Below is a small trained network, with its code and all its weights. Each question gives an input and a class and asks what happens when units are switched off, that is, made to give their printed mean instead of their output.

import numpy as np


def w(rows, s, z=0):
    codes = np.array(rows[::2]) - 128.0
    scale = np.full(codes.shape[1], s)
    scale[-1] = z or s
    return codes * scale


def f(y):
    return np.maximum(y, 0)


def log_softmax(a):
    a = a - a.max(-1, keepdims=True)
    return a - np.log(np.exp(a).sum(-1, keepdims=True))


def net(x, mask):
    res = np.array(x, float).reshape(1, 5) / 4 @ E
    y = f(res @ A[0][:, :-1].T + A[0][:, -1])
    res = res + np.where(mask, y, B[0][:, -1]) @ B[0][:, :-1]
    return log_softmax(res[-1] @ U[:, :-1].T + U[:, -1])


A, B = {}, {}
E = w([
[240,94,77,76,88],'x0',
[223,211,181,247,104],'x1',
[141,230,12,2,211],'x2',
[87,75,14,210,64],'x3',
[173,89,149,195,249],'x4',
],0.0071)
A[0] = w([
[193,70,102,114,153,163],'neuron 1',
[132,231,104,192,115,211],'neuron 2',
[210,65,202,197,173,228],'neuron 3',
[135,176,123,220,119,181],'neuron 4',
[28,130,117,173,93,184],'neuron 5',
[115,162,225,158,102,251],'neuron 6',
[148,100,96,31,52,203],'neuron 7',
[254,119,28,127,148,172],'neuron 8',
[35,123,129,96,146,244],'neuron 9',
[19,87,164,181,122,180],'neuron 10',
[161,92,151,195,123,46],'neuron 11',
[160,103,44,133,142,176],'neuron 12',
[137,167,138,75,194,117],'neuron 13',
[32,69,134,154,93,148],'neuron 14',
[73,234,142,76,137,172],'neuron 15',
[145,141,161,170,133,187],'neuron 16',
[140,93,62,161,107,190],'neuron 17',
[165,87,84,13,195,141],'neuron 18',
[185,86,202,89,182,188],'neuron 19',
[129,178,216,188,159,212],'neuron 20',
[155,73,121,142,29,180],'neuron 21',
],0.012,0.0025)
B[0] = w([
[133,193,180,104,143,176],'neuron 1',
[209,116,90,196,186,200],'neuron 2',
[96,63,253,67,104,246],'neuron 3',
[167,80,126,208,122,201],'neuron 4',
[69,113,63,201,103,203],'neuron 5',
[175,28,102,109,109,218],'neuron 6',
[164,207,80,58,56,215],'neuron 7',
[155,198,238,210,143,217],'neuron 8',
[49,117,69,91,165,208],'neuron 9',
[15,101,80,159,100,216],'neuron 10',
[109,113,195,142,65,186],'neuron 11',
[95,197,144,169,156,182],'neuron 12',
[118,89,97,88,197,206],'neuron 13',
[27,168,63,163,80,205],'neuron 14',
[164,104,25,83,183,218],'neuron 15',
[162,80,143,127,130,181],'neuron 16',
[128,156,154,192,103,178],'neuron 17',
[120,219,162,94,220,245],'neuron 18',
[116,72,189,51,132,211],'neuron 19',
[179,27,116,115,177,226],'neuron 20',
[166,184,125,121,18,202],'neuron 21',
],0.02,0.012)
U = w([
[170,139,141,238,148,242],'0',
[102,30,177,83,133,132],'1',
[121,207,164,148,200,84],'2',
[1,95,34,154,135,247],'3',
[115,155,50,95,214,101],'4',
[184,166,71,101,51,148],'5',
[189,48,95,174,183,69],'6',
[80,66,113,191,65,6],'7',
],0.0082,0.0018)

Each question gives the input, the list of numbers given to net, and the class t.
The units are the neurons (one row each of A and B). Each row of codes is followed by its name. A weight is (code - 128) times the scale printed after its matrix; where a second scale follows, it is the last column's (A, B and U).
mask holds one flag per neuron, in row order. A switched-off neuron (its flag False) gives its mean, the last column of its row in B, instead of its output. The means were averaged over made-up inputs and are rounded, as every weight is.
A unit's drop is (log p(t) with every unit on - log p(t) with that unit switched off) / (log p(t) with every unit on - log p(t) with every unit switched off).
The circuit of an input: a set's keep is (log p(t) with only the set's units on - log p(t) with every unit switched off) / (log p(t) with every unit on - log p(t) with every unit switched off). Starting from the 12 units with the biggest drops (on a tie, the unit counted first), units are removed one at a time, each time the one whose removal leaves the highest keep (on an exact tie, the one counted first), for as long as the keep stays at least 0.8.
units of the circuit, in order: the units of the circuit, biggest drop first
top k neurons: the k neurons with the biggest drops, biggest first
drop when u is switched off: that unit's drop, to one decimal
input [-6,3,7,3,2], class 6: units of the circuit, in order	neuron 2
input [-5,-8,8,3,-8], class 4: top 2 neurons	neuron 18; neuron 15
input [-3,-2,-5,6,7], class 7: top 4 neurons	neuron 3; neuron 11; neuron 18; neuron 15
input [2,-4,3,2,-3], class 4: top 2 neurons	neuron 3; neuron 7
input [7,4,0,0,-4], class 5: top 2 neurons	neuron 7; neuron 21
input [3,6,3,2,-8], class 5: top 2 neurons	neuron 7; neuron 21
input [3,2,1,-4,-4], class 5: top 2 neurons	neuron 9; neuron 7
input [6,-3,1,7,-1], class 2: top 2 neurons	neuron 8; neuron 12
input [5,-4,-4,4,7], class 2: top 2 neurons	neuron 1; neuron 6
input [-7,-2,-2,-2,3], class 3: drop when neuron 2 is switched off	0.0
input [-2,1,5,5,6], class 0: drop when neuron 3 is switched off	0.2
input [-6,-4,4,-2,1], class 4: drop when neuron 18 is switched off	0.1
input [6,8,4,-5,8], class 1: top 2 neurons	neuron 3; neuron 19
input [4,2,2,-3,-6], class 5: units of the circuit, in order	neuron 7
